Below is a small trained network, with its code and all its weights. Each question gives an input and a target symbol and asks what happens when units are switched off, that is, made to give their printed mean instead of their output.

import numpy as np


def w(rows, s, z=0):
    codes = np.array(rows[::2]) - 128.0
    scale = np.full(codes.shape[1], s)
    scale[-1] = z or s
    return codes * scale


def norm(h):
    return h / np.sqrt((h * h).mean(-1, keepdims=True) + 1e-5)


def f(y):
    return y / 2 * (1 + np.tanh(0.7978845608 * (y + 0.044715 * y**3)))


def softmax(a):
    e = np.exp(a - a.max(-1, keepdims=True))
    return e / e.sum(-1, keepdims=True)


def log_softmax(a):
    a = a - a.max(-1, keepdims=True)
    return a - np.log(np.exp(a).sum(-1, keepdims=True))


def net(x, mask):
    ids = ['βγδεημξπτφψω'.index(c) for c in x.split()]
    T = len(ids)
    res = E[ids] + P[:T]
    u = 0
    for l in range(3):
        r = norm(res)
        for j in range(3):
            rows = slice(2 * j, 2 * j + 2)
            q, k, v = (r @ M[l][rows].T for M in (Q, K, V))
            z = softmax(np.where(np.tri(T) > 0, q @ k.T / 2**0.5, -1e9)) @ v
            o = O[l][rows]
            res = res + np.where(mask[u + j], z, o[:, -1]) @ o[:, :-1]
        u += 3
        y = f(norm(res) @ A[l][:, :-1].T + A[l][:, -1])
        res = res + np.where(mask[u : u + 4], y, B[l][:, -1]) @ B[l][:, :-1]
        u += 4
    return log_softmax(norm(res)[-1] @ U[:, :-1].T + U[:, -1])


Q, K, V, O, A, B = {}, {}, {}, {}, {}, {}
E = w([
[176,136,133,178],'β',
[210,126,98,202],'γ',
[87,138,93,21],'δ',
[161,124,124,165],'ε',
[184,134,102,184],'η',
[170,110,93,125],'μ',
[100,97,147,133],'ξ',
[128,147,173,194],'π',
[70,151,160,97],'τ',
[110,164,51,108],'φ',
[122,178,107,59],'ψ',
[174,120,183,250],'ω',
],0.015)
P = w([
[72,55,160,141],'0',
[162,168,116,126],'1',
[146,3,72,173],'2',
[136,149,150,105],'3',
[155,5,67,167],'4',
[132,149,160,112],'5',
],0.014)
Q[0] = w([
[62,222,179,117],'0.h0',
[166,179,63,157],'0.h0',
[254,81,70,107],'0.h1',
[135,104,198,89],'0.h1',
[93,168,129,48],'0.h2',
[140,144,201,132],'0.h2',
],0.0093)
K[0] = w([
[91,138,104,106],'0.h0',
[82,183,60,172],'0.h0',
[254,82,51,75],'0.h1',
[138,205,170,91],'0.h1',
[128,144,91,132],'0.h2',
[178,127,82,96],'0.h2',
],0.0094)
V[0] = w([
[185,87,146,179],'0.h0',
[132,122,105,194],'0.h0',
[138,130,218,165],'0.h1',
[114,255,104,125],'0.h1',
[145,142,159,45],'0.h2',
[203,152,28,131],'0.h2',
],0.0094)
O[0] = w([
[176,132,239,139,230],'0.h0',
[134,123,83,171,195],'0.h0',
[10,176,152,94,89],'0.h1',
[135,136,165,177,1],'0.h1',
[226,110,151,93,52],'0.h2',
[120,254,43,96,148],'0.h2',
],0.0087,0.005)
A[0] = w([
[219,139,93,138,88],'0.n0',
[208,248,145,137,3],'0.n1',
[110,217,89,97,106],'0.n2',
[162,71,117,82,146],'0.n3',
],0.011,0.003)
B[0] = w([
[99,126,143,66,253],'0.n0',
[247,105,164,151,240],'0.n1',
[102,137,88,47,189],'0.n2',
[102,145,115,181,195],'0.n3',
],0.012,0.0053)
Q[1] = w([
[164,171,81,83],'1.h0',
[40,2,67,157],'1.h0',
[145,106,143,174],'1.h1',
[208,61,80,154],'1.h1',
[169,84,154,5],'1.h2',
[163,126,15,149],'1.h2',
],0.0089)
K[1] = w([
[126,162,92,118],'1.h0',
[115,94,141,113],'1.h0',
[91,115,159,182],'1.h1',
[103,113,160,99],'1.h1',
[137,113,105,8],'1.h2',
[105,97,135,135],'1.h2',
],0.016)
V[1] = w([
[144,175,224,99],'1.h0',
[211,199,94,149],'1.h0',
[206,164,158,130],'1.h1',
[158,65,157,80],'1.h1',
[157,144,2,101],'1.h2',
[157,127,117,48],'1.h2',
],0.0092)
O[1] = w([
[255,113,139,93,12],'1.h0',
[80,40,159,91,58],'1.h0',
[142,92,143,238,3],'1.h1',
[224,242,162,200,229],'1.h1',
[118,124,87,169,120],'1.h2',
[152,170,168,189,97],'1.h2',
],0.008,0.0029)
A[1] = w([
[94,62,59,126,7],'1.n0',
[160,224,176,182,6],'1.n1',
[77,150,159,155,52],'1.n2',
[29,49,214,254,130],'1.n3',
],0.0084,0.0015)
B[1] = w([
[157,91,254,184,230],'1.n0',
[131,107,169,122,170],'1.n1',
[131,247,253,161,115],'1.n2',
[148,119,64,105,253],'1.n3',
],0.0089,0.0027)
Q[2] = w([
[132,96,85,187],'2.h0',
[105,126,123,156],'2.h0',
[169,168,126,119],'2.h1',
[119,163,221,133],'2.h1',
[148,164,110,156],'2.h2',
[124,251,130,111],'2.h2',
],0.02)
K[2] = w([
[47,88,193,133],'2.h0',
[94,79,150,149],'2.h0',
[208,115,142,37],'2.h1',
[171,156,99,154],'2.h1',
[253,115,130,145],'2.h2',
[175,152,152,33],'2.h2',
],0.014)
V[2] = w([
[145,212,187,37],'2.h0',
[81,20,140,68],'2.h0',
[83,137,85,170],'2.h1',
[144,134,179,203],'2.h1',
[140,45,119,158],'2.h2',
[9,109,88,197],'2.h2',
],0.011)
O[2] = w([
[143,202,161,161,178],'2.h0',
[164,123,128,9,163],'2.h0',
[186,120,105,129,66],'2.h1',
[133,68,138,186,144],'2.h1',
[105,143,166,102,252],'2.h2',
[125,126,149,167,85],'2.h2',
],0.015,0.0031)
A[2] = w([
[145,116,251,138,88],'2.n0',
[138,221,160,219,253],'2.n1',
[148,130,41,254,86],'2.n2',
[142,6,96,88,26],'2.n3',
],0.0094,0.0022)
B[2] = w([
[92,78,220,180,206],'2.n0',
[5,124,114,53,253],'2.n1',
[233,205,155,98,180],'2.n2',
[91,201,188,197,204],'2.n3',
],0.011,0.0052)
U = w([
[182,255,106,134,112],'β',
[86,140,142,121,151],'γ',
[81,53,96,160,253],'δ',
[77,189,150,131,113],'ε',
[192,137,65,230,198],'η',
[173,112,65,51,214],'μ',
[46,150,171,136,92],'ξ',
[105,228,127,217,33],'π',
[223,167,163,61,81],'τ',
[121,113,155,128,77],'φ',
[101,88,156,146,79],'ψ',
[111,5,124,24,62],'ω',
],0.013,0.0067)

Each question gives the input, a string of symbols that net reads in full, and the target symbol t.
The units are the heads (2 rows each of Q, K, V and O) and the neurons (one row each of A and B). Each row of codes is followed by its name. A weight is (code - 128) times the scale printed after its matrix; where a second scale follows, it is the last column's (O, A, B and U).
mask holds one flag per unit, layer by layer, with each layer's heads first. A switched-off unit (its flag False) gives its mean, the last column of its rows in O or B, instead of its output. The means were averaged over made-up inputs and are rounded, as every weight is.
A unit's drop is (log p(t) with every unit on - log p(t) with that unit switched off) / (log p(t) with every unit on - log p(t) with every unit switched off).
The circuit of an input: a set's keep is (log p(t) with only the set's units on - log p(t) with every unit switched off) / (log p(t) with every unit on - log p(t) with every unit switched off). Starting from the 12 units with the biggest drops (on a tie, the unit counted first), units are removed one at a time, each time the one whose removal leaves the highest keep (on an exact tie, the one counted first), for as long as the keep stays at least 0.8.
units of the circuit, in order: the units of the circuit, biggest drop first
most important unit: the unit with the biggest drop
k most important neurons: the k neurons with the biggest drops, biggest first
k most important neurons of layer l: the k neurons of layer l with the biggest drops, biggest first
which heads matter: for each layer, one digit per head in row order, 1 if its drop is at least 0.15 and else 0, layers parted by /
input μ γ ξ μ ε, target η: which heads matter	011 / 110 / 110
input ξ μ η, target μ: units of the circuit, in order	(2.h0)
input μ β μ μ φ, target η: which heads matter	010 / 110 / 100
input ψ ψ τ η β, target π: which heads matter	011 / 110 / 100
input δ μ μ δ φ, target β: units of the circuit, in order	(1.h1 2.h0)
input μ η φ μ, target μ: 2 most important neurons	(2.n3 1.n0)
input ε η φ γ μ η, target τ: 4 most important neurons	(1.n0 0.n1 0.n0 0.n2)
input γ γ β, target ω: which heads matter	100 / 011 / 100
input β φ μ γ, target μ: which heads matter	111 / 000 / 001
input ψ φ μ, target π: units of the circuit, in order	(1.h0 2.h0 0.n1)
input γ μ β, target ω: units of the circuit, in order	(2.h0 0.n1)
input μ γ μ δ π, target η: 3 most important neurons of layer 0	(0.n0 0.n3 0.n2)
input β γ δ γ μ, target ξ: 3 most important neurons	(0.n1 1.n2 2.n1)
input γ μ γ, target ω: 3 most important neurons	(0.n0 1.n3 0.n1)
input γ μ γ ε φ, target ω: 3 most important neurons	(1.n3 0.n0 1.n0)
input γ δ μ μ π, target ω: most important unit	2.h0
input τ η ξ, target τ: 4 most important neurons	(1.n3 0.n1 1.n0 2.n1)
input β μ μ, target ξ: 2 most important neurons	(1.n2 0.n1)
input δ τ γ, target β: 3 most important neurons	(2.n2 0.n1 0.n3)
input γ μ μ φ γ, target ω: 2 most important neurons of layer 1	(1.n3 1.n0)
input β ψ ψ μ μ ε, target τ: units of the circuit, in order	(0.n1)
input μ β ξ, target η: which heads matter	011 / 110 / 010
input φ ε ε φ γ, target δ: 3 most important neurons	(2.n3 0.n0 0.n1)
input ψ β π, target π: which heads matter	101 / 110 / 100
input μ β ε, target η: 2 most important neurons	(0.n0 0.n3)
